Look-ups in named tables: a row name and a column name give one cell, copied from the table.

zorivap =
	pur	nit	tatos	lurarel	raz	naf	nudani	lumime	fofo	zegu
poge	-290	-370	-91	-174	-300	-125	-213	-274	13	-251
denos	-328	-427	-156	-359	-401	80	-94	-308	114	-338
nuvuga	-145	-174	-140	-160	-195	-320	-227	-306	-219	-95
vem	-465	-488	-164	-391	-250	-216	-189	-460	-112	-406
bif	-234	-239	-186	-13	-77	-425	-213	-109	-442	-264
kedu	-94	-104	-237	-213	-151	-307	-79	-234	-424	-170
reg	-531	-603	-123	-557	-264	-286	-99	-537	-221	-401
renu	-348	-613	139	32	-210	90	28	-212	524	-109
teb	-170	-189	-255	-218	-171	-266	-87	-178	-395	-241
nukimol	-286	-518	-66	169	-319	217	-76	240	363	-232
bip	-293	-492	152	4	-120	-253	-67	-329	137	-57
peb	-445	-500	-168	-359	-296	-183	-264	-378	10	-273
feg	-207	-238	-251	-272	-292	-94	-158	-232	-113	-229
menofu	-440	-512	-210	419	-231	-67	-485	464	69	-447

What is the nit of teb in zorivap?
-189
What is the nudani of bif in zorivap?
-213
What is the zegu of bip in zorivap?
-57
What is the lumime of peb in zorivap?
-378
What is the zegu of nukimol in zorivap?
-232
What is the naf of denos in zorivap?
80
What is the fofo of denos in zorivap?
114
What is the raz of peb in zorivap?
-296
What is the nit of nuvuga in zorivap?
-174
What is the fofo of reg in zorivap?
-221
What is the pur of menofu in zorivap?
-440
What is the pur of poge in zorivap?
-290
What is the lumime of poge in zorivap?
-274
What is the lurarel of vem in zorivap?
-391

Table movev
         per  topo
nad      101   181
sut       88   152
vitek     65   206
rel      157    64
tofuga    82   162
zeganib   54   186
nam      111    46
bir       91   164
diger     84   170
ves      152    73

What is the per of bir in movev?
91
What is the topo of nad in movev?
181
What is the topo of tofuga in movev?
162
What is the topo of sut in movev?
152
What is the per of diger in movev?
84
What is the topo of rel in movev?
64
Which row has the largest per? rel

tar:
fields: fef, zav
suroful: [9.601, 3.944]
zogago: [8.469, 7.009]
tifin: [6.846, 7.806]
fudibi: [8.158, 5.026]
ruzoz: [5.430, 5.210]
sedapo: [8.775, 5.896]
vaka: [8.296, 5.686]
pav: [3.917, 2.712]
paf: [7.999, 3.680]
muru: [7.330, 5.941]
vig: [7.826, 8.372]
deziz: [9.512, 2.299]
kav: [3.057, 3.780]

What is the fef of fudibi in tar?
8.158
What is the zav of paf in tar?
3.680
What is the zav of ruzoz in tar?
5.210
What is the fef of pav in tar?
3.917
What is the zav of muru in tar?
5.941
What is the zav of pav in tar?
2.712
What is the zav of deziz in tar?
2.299
What is the fef of tifin in tar?
6.846

lup =
,sif,kage,lor,reke,bisel,rasum,nutot,vuv,deta,mag
zek,212,84,125,58,140,140,93,122,133,51
biguv,193,114,106,132,73,209,150,102,48,111
kule,128,162,159,75,79,113,172,197,182,222
tedoga,145,53,140,186,208,81,166,185,145,89
zokivo,81,135,97,97,140,171,178,86,226,197
bigube,99,104,177,69,154,240,147,129,112,188
ven,120,118,197,201,55,85,205,131,111,114
guruk,168,80,92,157,188,146,154,223,150,60
bugoluv,131,224,139,210,184,145,58,172,136,136
fam,155,66,113,88,168,138,146,216,137,46
fenumu,98,62,156,152,159,45,181,180,119,79
lofafe,143,165,193,192,52,132,165,97,203,89
fizuv,106,103,160,205,150,118,188,213,173,65

lor of zek: 125
reke of zokivo: 97
deta of guruk: 150
lor of fam: 113
mag of zokivo: 197
reke of lofafe: 192
nutot of zek: 93
sif of ven: 120
bisel of zek: 140
mag of fizuv: 65
nutot of ven: 205
mag of biguv: 111
rasum of bugoluv: 145
kage of bigube: 104
bisel of bugoluv: 184
lor of guruk: 92
rasum of fizuv: 118
bisel of lofafe: 52
kage of kule: 162
bisel of fenumu: 159
Row with the largest kage: bugoluv

meko.csv
,fek,tul,bam,veni,lamugo,nov,memebim
gof,453,738,329,423,746,288,748
megomek,533,431,486,678,901,579,419
giv,319,706,164,623,822,301,361
vuru,423,738,226,276,835,680,412
miv,606,796,239,675,372,357,407
digobik,565,823,212,816,658,339,181
peza,548,914,496,639,531,419,419
vuvu,223,942,287,560,585,455,471

What is the tul of giv in meko? 706
What is the memebim of peza in meko? 419
What is the lamugo of miv in meko? 372
What is the tul of vuru in meko? 738
What is the fek of giv in meko? 319
What is the lamugo of peza in meko? 531
What is the lamugo of gof in meko? 746
What is the memebim of giv in meko? 361
What is the bam of miv in meko? 239
What is the memebim of vuvu in meko? 471
What is the veni of vuru in meko? 276
What is the nov of vuvu in meko? 455
What is the memebim of miv in meko? 407
What is the memebim of megomek in meko? 419
What is the nov of megomek in meko? 579
What is the memebim of vuru in meko? 412
What is the lamugo of vuvu in meko? 585
What is the memebim of gof in meko? 748
What is the nov of vuru in meko? 680
What is the veni of miv in meko? 675

bim.csv
,furi,pezuze
zev,76.99,-28.50
nazolen,-16.18,-77.51
dob,25.02,-46.10
pesate,-42.43,-96.31
kimunu,54.06,-25.23
suzenal,40.71,-34.23
kosul,64.17,-20.51
gubi,72.38,-21.48
noz,5.94,-61.11

pezuze of zev = -28.50
pezuze of nazolen = -77.51
furi of kimunu = 54.06
pezuze of kosul = -20.51
furi of zev = 76.99
pezuze of gubi = -21.48
furi of nazolen = -16.18
pezuze of dob = -46.10
pezuze of noz = -61.11
pezuze of suzenal = -34.23
furi of noz = 5.94
pezuze of pesate = -96.31
furi of suzenal = 40.71
pezuze of kimunu = -25.23
Which row has the largest furi? zev

dakikar =
|  | riguf | gofa | fefe | fep |
|---|---|---|---|---|
| vas | 97 | 143 | 74 | 30 |
| ripi | 172 | 93 | 140 | 155 |
| fibigol | 211 | 57 | 136 | 174 |
| zapakas | 174 | 117 | 156 | 171 |
| kavaru | 140 | 111 | 121 | 150 |
| ziv | 173 | 75 | 133 | 176 |
| pog | 172 | 75 | 159 | 187 |

fep of vas: 30
fefe of fibigol: 136
fefe of vas: 74
riguf of pog: 172
fep of fibigol: 174
riguf of fibigol: 211
fefe of kavaru: 121
fep of kavaru: 150
riguf of zapakas: 174
riguf of kavaru: 140
riguf of vas: 97
fep of zapakas: 171
gofa of ziv: 75
riguf of ziv: 173
fep of ziv: 176
gofa of ripi: 93
fefe of ziv: 133

Table meziv
,lape,sabeg
magel,70,60
kidi,182,143
pivezu,188,172
pomumok,184,172
bugenob,133,226
sef,170,130
zopabeb,178,189
ful,147,165
duf,184,192

sabeg of kidi: 143
sabeg of pivezu: 172
sabeg of bugenob: 226
sabeg of sef: 130
sabeg of ful: 165
lape of pomumok: 184
lape of sef: 170
lape of pivezu: 188

Table vid
fields: kul, karulir
tib: [75, 25]
vemi: [75, 29]
moz: [72, 18]
munipu: [64, 30]
ralavu: [91, 49]
sapogog: [66, 21]
tafep: [63, 48]
sidakeb: [61, 17]
ful: [52, 5]
fam: [74, 5]
dor: [66, 44]

munipu, kul => 64
ralavu, karulir => 49
dor, karulir => 44
ralavu, kul => 91
tib, karulir => 25
moz, kul => 72
sidakeb, karulir => 17
fam, karulir => 5
sapogog, kul => 66
ful, karulir => 5
ful, kul => 52
sidakeb, kul => 61
vemi, kul => 75
fam, kul => 74
tib, kul => 75

fam =
	bas	gisi	bub	dor	nugire	poma
siv	-33	-44	-35	-37	-71	-20
zoli	-22	-91	27	18	58	26
tol	34	18	-43	79	-7	-60

What is the bub of siv in fam? -35
What is the poma of siv in fam? -20
What is the bas of tol in fam? 34
What is the bub of zoli in fam? 27
What is the nugire of siv in fam? -71
What is the gisi of zoli in fam? -91
What is the poma of tol in fam? -60
What is the nugire of tol in fam? -7
What is the dor of tol in fam? 79
What is the gisi of siv in fam? -44
What is the dor of siv in fam? -37
What is the gisi of tol in fam? 18
What is the bas of zoli in fam? -22
What is the dor of zoli in fam? 18
What is the bas of siv in fam? -33
What is the nugire of zoli in fam? 58
What is the poma of zoli in fam? 26
What is the bub of tol in fam? -43

patoris:
         basuluf  kobi  kividan
pevalo        26    -9      -56
tuberad       19     3       14
pib          -74   -51      -14
lel           38   -28       78
zepi         -40    18      -75
kosaf        -92   -15      -18
zat           48     6       21
pesogub      -51   -11      -94
zozok         61    24       20
ziti           2     1      -31
zolegeb      -93     8      -47

What is the kividan of pib in patoris? -14
What is the basuluf of zat in patoris? 48
What is the basuluf of lel in patoris? 38
What is the basuluf of kosaf in patoris? -92
What is the basuluf of pesogub in patoris? -51
What is the kividan of kosaf in patoris? -18
What is the basuluf of pevalo in patoris? 26
What is the kobi of lel in patoris? -28
What is the kobi of zolegeb in patoris? 8
What is the kobi of zozok in patoris? 24
What is the kobi of ziti in patoris? 1
What is the kividan of pesogub in patoris? -94
What is the kobi of pevalo in patoris? -9

